[[138 129 130 126]
 [145 129 131 127]
 [122 125 132 133]
 [123 113 152 150]]
->
[[150 152 113 123]
 [133 132 125 122]
 [127 131 129 145]
 [126 130 129 138]]

[[102 142 147]
 [106 142 142]
 [110 144 138]
 [104 135 140]
 [104 135 138]
 [115 142 136]
 [104 130 138]
 [107 142 142]
 [106 130 136]]
->
[[136 130 106]
 [142 142 107]
 [138 130 104]
 [136 142 115]
 [138 135 104]
 [140 135 104]
 [138 144 110]
 [142 142 106]
 [147 142 102]]

[[128 128 128 128 128 128 128 128 144 153 153 153 153 154]
 [128 130 153 154 154 153 154 153 154 154 153 153 153 153]
 [128 128 128 128 128 128 128 128 128 128 139 153 153 154]
 [128 128 128 128 151 154 153 154 154 153 153 153 153 153]]
->
[[153 153 153 153 153 154 154 153 154 151 128 128 128 128]
 [154 153 153 139 128 128 128 128 128 128 128 128 128 128]
 [153 153 153 153 154 154 153 154 153 154 154 153 130 128]
 [154 153 153 153 153 144 128 128 128 128 128 128 128 128]]

[[137 125 124 128 127 123 112 120 127 127 120 139 116 122 122]
 [128 126 126 134 124 115 130 129 125 125 134 131 128 130 142]
 [136 126 121 132 122 119 144 135 131 126 117 132 127 125 125]
 [120 134 113 128 126 128 148 137 129 124 114 143 139 127 130]
 [125 127 118 130 133 121 152 139 126 130 115 123 138 127 123]
 [123 125 114 128 127 125 103 115 126 129 133 130 119 128 110]]
->
[[110 128 119 130 133 129 126 115 103 125 127 128 114 125 123]
 [123 127 138 123 115 130 126 139 152 121 133 130 118 127 125]
 [130 127 139 143 114 124 129 137 148 128 126 128 113 134 120]
 [125 125 127 132 117 126 131 135 144 119 122 132 121 126 136]
 [142 130 128 131 134 125 125 129 130 115 124 134 126 126 128]
 [122 122 116 139 120 127 127 120 112 123 127 128 124 125 137]]

[[142 121 138 157 132 136 134 146 133]
 [128 124 128 126 125 126 125 125 126]]
->
[[126 125 125 126 125 126 128 124 128]
 [133 146 134 136 132 157 138 121 142]]

[[125 134 116 129 132]
 [113 135 143 129 140]
 [141 128 126 127 134]
 [125 129 130 128 130]
 [133 127 129 130 128]
 [124 132 129 130 125]
 [152 132 156 132 149]
 [124 127 108 117 140]
 [125 131 129 129 125]
 [153 132 157 133 150]
 [127 128 129 128 128]
 [144 124 131 135 129]]
->
[[129 135 131 124 144]
 [128 128 129 128 127]
 [150 133 157 132 153]
 [125 129 129 131 125]
 [140 117 108 127 124]
 [149 132 156 132 152]
 [125 130 129 132 124]
 [128 130 129 127 133]
 [130 128 130 129 125]
 [134 127 126 128 141]
 [140 129 143 135 113]
 [132 129 116 134 125]]

[[127 128 104 125 125 147 129 138]
 [107 147 129 149 125 125 125 137]
 [112 137 128 143 145 119 146 134]
 [130 128 129 126 153 137 132 128]]
->
[[128 132 137 153 126 129 128 130]
 [134 146 119 145 143 128 137 112]
 [137 125 125 125 149 129 147 107]
 [138 129 147 125 125 104 128 127]]

[[133 127]
 [142 100]
 [130 128]]
->
[[128 130]
 [100 142]
 [127 133]]
